Here is a tiny trained network, its code and every weight. The questions are about switching its units off for an input and a target symbol, where a switched-off unit gives its printed mean instead of its output.

import numpy as np


def w(rows, s, z=0):
    codes = np.array(rows[::2]) - 128.0
    scale = np.full(codes.shape[1], s)
    scale[-1] = z or s
    return codes * scale


def f(y):
    return np.maximum(y, 0)


def softmax(a):
    e = np.exp(a - a.max(-1, keepdims=True))
    return e / e.sum(-1, keepdims=True)


def log_softmax(a):
    a = a - a.max(-1, keepdims=True)
    return a - np.log(np.exp(a).sum(-1, keepdims=True))


def net(x, mask):
    ids = ['ΓΠΨΩαζθμστφ'.index(c) for c in x.split()]
    T = len(ids)
    res = E[ids] + P[:T]
    u = 0
    for l in range(2):
        q, k, v = (res @ M[l].T for M in (Q, K, V))
        z = softmax(np.where(np.tri(T) > 0, q @ k.T / 4**0.5, -1e9)) @ v
        res = res + np.where(mask[u], z, O[l][:, -1]) @ O[l][:, :-1]
        u += 1
        y = f(res @ A[l][:, :-1].T + A[l][:, -1])
        res = res + np.where(mask[u : u + 8], y, B[l][:, -1]) @ B[l][:, :-1]
        u += 8
    return log_softmax(res[-1] @ U[:, :-1].T + U[:, -1])


Q, K, V, O, A, B = {}, {}, {}, {}, {}, {}
E = w([
[154,94,107,2,151,128,134,223,125,34,125],'Γ',
[6,176,176,141,145,120,131,179,127,103,180],'Π',
[105,116,145,50,164,49,192,111,145,129,99],'Ψ',
[172,67,117,206,171,168,119,89,168,75,81],'Ω',
[94,73,91,85,202,94,170,221,59,210,110],'α',
[176,170,185,98,145,150,170,216,73,130,111],'ζ',
[90,120,42,112,37,57,178,218,126,111,109],'θ',
[155,178,115,117,168,106,161,104,113,125,174],'μ',
[92,176,143,84,49,120,193,67,132,114,104],'σ',
[180,113,199,126,66,22,194,141,133,114,185],'τ',
[78,185,33,122,171,151,174,156,89,137,76],'φ',
],0.0075)
P = w([
[172,160,95,98,111,65,76,73,2,37,140],'0',
[163,157,98,101,123,129,156,121,120,151,171],'1',
[138,142,116,115,136,125,170,117,123,113,155],'2',
[130,138,126,121,145,128,167,130,135,108,142],'3',
[118,125,131,123,148,127,161,134,148,103,135],'4',
[116,131,134,130,150,133,158,138,154,105,119],'5',
[122,124,141,132,151,138,158,145,163,106,109],'6',
[111,121,140,138,153,133,154,140,173,117,103],'7',
[115,115,142,152,146,138,154,150,166,109,95],'8',
[105,110,146,145,148,141,149,140,171,109,91],'9',
[109,102,154,147,145,145,149,142,170,106,84],'10',
[110,103,154,148,151,146,150,147,170,95,83],'11',
[100,92,165,152,147,141,150,144,170,112,80],'12',
[98,113,175,150,145,153,161,149,169,126,92],'13',
],0.0049)
Q[0] = w([
[149,128,113,119,105,130,2,125,101,167,161],'0.h0',
[117,114,139,141,170,134,237,141,149,78,99],'0.h0',
[139,140,116,120,93,125,14,116,107,174,159],'0.h0',
[115,116,140,136,167,130,236,142,147,81,98],'0.h0',
],0.0052)
K[0] = w([
[105,178,133,58,118,80,234,202,80,171,181],'0.h0',
[155,81,125,200,163,169,2,66,154,51,91],'0.h0',
[103,180,131,56,98,87,253,192,87,204,166],'0.h0',
[159,72,121,204,166,173,4,65,166,56,89],'0.h0',
],0.0044)
V[0] = w([
[49,158,174,133,135,109,116,166,145,116,185],'0.h0',
[153,54,121,183,143,205,135,104,254,132,78],'0.h0',
[109,209,107,63,101,62,133,142,16,126,144],'0.h0',
[109,85,138,205,152,218,99,120,199,119,136],'0.h0',
],0.0082)
O[0] = w([
[138,85,158,196,161,46,70,132,208,88,66,228],'0.h0',
[108,125,106,101,101,215,162,151,247,249,178,5],'0.h0',
[136,137,131,140,138,58,112,88,8,2,57,232],'0.h0',
[124,104,113,178,122,230,84,166,240,244,188,62],'0.h0',
],0.0049,0.0018)
A[0] = w([
[208,124,120,150,128,129,63,3,93,72,118,138],'0.n0',
[114,240,126,87,112,143,179,69,127,139,139,251],'0.n1',
[62,184,211,146,129,59,136,157,83,67,124,250],'0.n2',
[73,127,150,157,136,190,159,174,231,192,179,178],'0.n3',
[112,163,124,53,92,123,217,177,128,164,147,216],'0.n4',
[113,171,116,50,109,126,216,183,114,170,169,236],'0.n5',
[165,75,128,96,194,104,154,171,135,145,47,170],'0.n6',
[201,59,119,205,163,132,110,87,177,104,56,240],'0.n7',
],0.0052,0.0018)
B[0] = w([
[173,55,125,184,142,206,209,59,113,55,182,168],'0.n0',
[77,208,156,151,111,202,229,46,147,47,164,158],'0.n1',
[96,195,189,119,131,30,110,157,89,120,94,254],'0.n2',
[87,129,188,143,82,160,79,227,223,208,31,183],'0.n3',
[53,117,85,109,117,105,236,177,92,50,220,164],'0.n4',
[42,121,78,115,136,133,230,223,79,68,238,166],'0.n5',
[141,81,109,116,210,110,216,143,128,87,97,166],'0.n6',
[174,129,82,229,162,142,158,95,254,87,115,169],'0.n7',
],0.0044,0.007)
Q[1] = w([
[223,80,50,126,110,203,71,67,139,191,138],'1.h0',
[210,46,85,253,198,183,164,54,230,104,49],'1.h0',
[55,153,189,143,166,69,203,178,130,53,97],'1.h0',
[96,120,164,182,191,101,205,146,164,47,62],'1.h0',
],0.011)
K[1] = w([
[103,145,130,111,137,111,140,134,83,102,169],'1.h0',
[106,135,122,118,120,155,141,151,135,149,247],'1.h0',
[148,113,125,142,122,152,120,132,183,158,110],'1.h0',
[139,116,122,136,119,163,127,141,173,164,158],'1.h0',
],0.014)
V[1] = w([
[110,43,1,113,111,127,172,26,139,117,112],'1.h0',
[82,190,110,209,227,182,86,84,104,155,150],'1.h0',
[214,37,73,62,225,160,138,221,79,131,109],'1.h0',
[12,163,77,108,91,105,135,226,118,144,70],'1.h0',
],0.0053)
O[1] = w([
[126,158,49,17,103,57,102,76,137,153,84,210],'1.h0',
[96,249,98,239,204,144,95,97,84,177,124,162],'1.h0',
[189,55,97,42,253,188,95,247,33,141,111,135],'1.h0',
[14,77,104,163,94,156,156,154,81,97,66,2],'1.h0',
],0.0062,0.0022)
A[1] = w([
[117,121,115,147,169,131,126,147,90,161,96,164],'1.n0',
[131,145,142,183,156,160,135,133,109,120,140,144],'1.n1',
[139,85,112,69,175,129,109,166,111,129,121,94],'1.n2',
[171,137,96,159,152,117,141,92,147,112,187,194],'1.n3',
[98,140,89,162,96,137,138,109,107,115,106,152],'1.n4',
[137,110,137,138,125,132,156,133,107,97,159,254],'1.n5',
[125,142,149,135,129,116,10,135,154,205,107,152],'1.n6',
[142,171,121,95,160,79,114,103,92,112,118,149],'1.n7',
],0.011,0.0021)
B[1] = w([
[141,93,152,187,105,171,116,35,32,212,126,154],'1.n0',
[143,224,108,202,206,142,116,212,102,132,150,168],'1.n1',
[26,154,138,150,118,131,31,19,154,128,182,168],'1.n2',
[115,124,88,188,105,73,118,95,155,152,249,169],'1.n3',
[85,177,92,179,66,165,38,125,96,119,62,167],'1.n4',
[161,82,190,142,96,144,70,155,95,110,187,198],'1.n5',
[214,135,225,107,2,207,8,185,70,188,74,150],'1.n6',
[164,170,55,44,182,131,165,136,215,240,92,254],'1.n7',
],0.0061,0.0084)
U = w([
[119,157,38,142,185,89,180,120,184,167,223,178],'Γ',
[90,62,136,151,131,121,105,76,47,191,137,100],'Π',
[88,157,161,205,119,119,83,133,101,80,144,156],'Ψ',
[94,126,132,54,195,98,223,141,195,156,76,12],'Ω',
[92,144,178,117,47,143,148,19,144,102,120,184],'α',
[197,108,183,129,174,187,177,175,62,87,139,160],'ζ',
[112,80,136,70,132,170,35,111,139,35,181,115],'θ',
[136,173,66,112,159,194,125,139,142,161,1,115],'μ',
[124,62,54,114,53,84,114,192,96,91,85,146],'σ',
[176,53,210,142,67,58,151,126,136,131,181,15],'τ',
[196,158,159,102,55,173,57,156,131,203,113,148],'φ',
],0.0067,0.0012)

Each question gives the input, a string of symbols that net reads in full, and the target symbol t.
The units are the heads (4 rows each of Q, K, V and O) and the neurons (one row each of A and B). Each row of codes is followed by its name. A weight is (code - 128) times the scale printed after its matrix; where a second scale follows, it is the last column's (O, A, B and U).
mask holds one flag per unit, layer by layer, with each layer's heads first. A switched-off unit (its flag False) gives its mean, the last column of its rows in O or B, instead of its output. The means were averaged over made-up inputs and are rounded, as every weight is.
A unit's drop is (log p(t) with every unit on - log p(t) with that unit switched off) / (log p(t) with every unit on - log p(t) with every unit switched off).
The circuit of an input: a set's keep is (log p(t) with only the set's units on - log p(t) with every unit switched off) / (log p(t) with every unit on - log p(t) with every unit switched off). Starting from the 12 units with the biggest drops (on a tie, the unit counted first), units are removed one at a time, each time the one whose removal leaves the highest keep (on an exact tie, the one counted first), for as long as the keep stays at least 0.8.
units of the circuit, in order: the units of the circuit, biggest drop first
most important unit: the unit with the biggest drop
k most important neurons: the k neurons with the biggest drops, biggest first
top k neurons in layer l: the k neurons of layer l with the biggest drops, biggest first
drop of u: that unit's drop, to one decimal
input μ Γ σ, target α: units of the circuit, in order -> (1.h0, 0.h0, 0.n1)
input Γ Π Π, target Ψ: units of the circuit, in order -> (1.h0, 0.h0, 0.n2)
input Ω Π Ω, target Ψ: units of the circuit, in order -> (1.h0, 1.n7)
input Π Γ Π φ, target μ: most important unit -> 0.h0
input σ Π Π Ω φ Π θ, target Γ: top 2 neurons in layer 0 -> (0.n3, 0.n2)
input θ μ θ θ Π τ Ω Π σ Γ, target Γ: top 2 neurons in layer 0 -> (0.n3, 0.n7)
input α Ω ζ μ ζ Π Ω Ω Ω, target φ: 2 most important neurons -> (0.n3, 1.n6)
input Ψ Ω θ Π ζ θ Π Γ ζ Π Γ Γ τ μ, target Γ: 2 most important neurons -> (1.n3, 0.n3)
input Γ Γ Π, target Ψ: top 2 neurons in layer 0 -> (0.n5, 0.n4)
input φ μ φ θ, target σ: units of the circuit, in order -> (1.h0, 0.h0)
input Ω ζ Γ μ, target Γ: top 2 neurons in layer 1 -> (1.n3, 1.n7)
input Ω ζ α θ σ τ Π Π, target Ω: top 2 neurons in layer 0 -> (0.n2, 0.n3)
input θ Ω σ Ω, target α: top 2 neurons in layer 1 -> (1.n7, 1.n1)
input ζ ζ Γ Ω σ Π τ, target Γ: top 3 neurons in layer 1 -> (1.n3, 1.n7, 1.n6)
input σ Γ Γ, target θ: 2 most important neurons -> (1.n2, 1.n5)
input Γ Ω Π φ Γ Π φ Π Ω θ Π, target φ: most important unit -> 1.n6
input Γ Ω σ ζ Π θ φ Π μ Γ Ψ, target Γ: 2 most important neurons -> (0.n3, 0.n2)
input ζ σ α, target Π: 3 most important neurons -> (1.n0, 1.n2, 0.n1)
input Π Ω Ω φ Ω, target μ: 2 most important neurons -> (1.n5, 0.n7)
input Ω θ Π Π φ τ, target Γ: top 2 neurons in layer 1 -> (1.n3, 1.n7)
input σ ζ σ σ Ω σ Ω, target α: most important unit -> 0.h0
input Ψ α Ω Π Π, target Ω: 2 most important neurons -> (0.n2, 1.n7)
input α Ψ Π Ω Ω φ Ω, target μ: top 2 neurons in layer 0 -> (0.n7, 0.n2)
input Π Π ζ Π, target ζ: top 2 neurons in layer 0 -> (0.n7, 0.n2)
input Π Π Γ Ω φ, target Γ: top 2 neurons in layer 1 -> (1.n3, 1.n6)
input Π ζ ζ σ ζ α, target Π: top 3 neurons in layer 0 -> (0.n1, 0.n6, 0.n2)
input Π θ Γ ζ Ω Π Π σ Π, target φ: drop of 0.n3 -> 0.1
input σ Π φ, target μ: drop of 1.n4 -> 0.3
input Π ζ Ω, target Γ: drop of 0.n4 -> 0.0
input ζ τ Π Π σ, target α: drop of 1.n4 -> 0.1
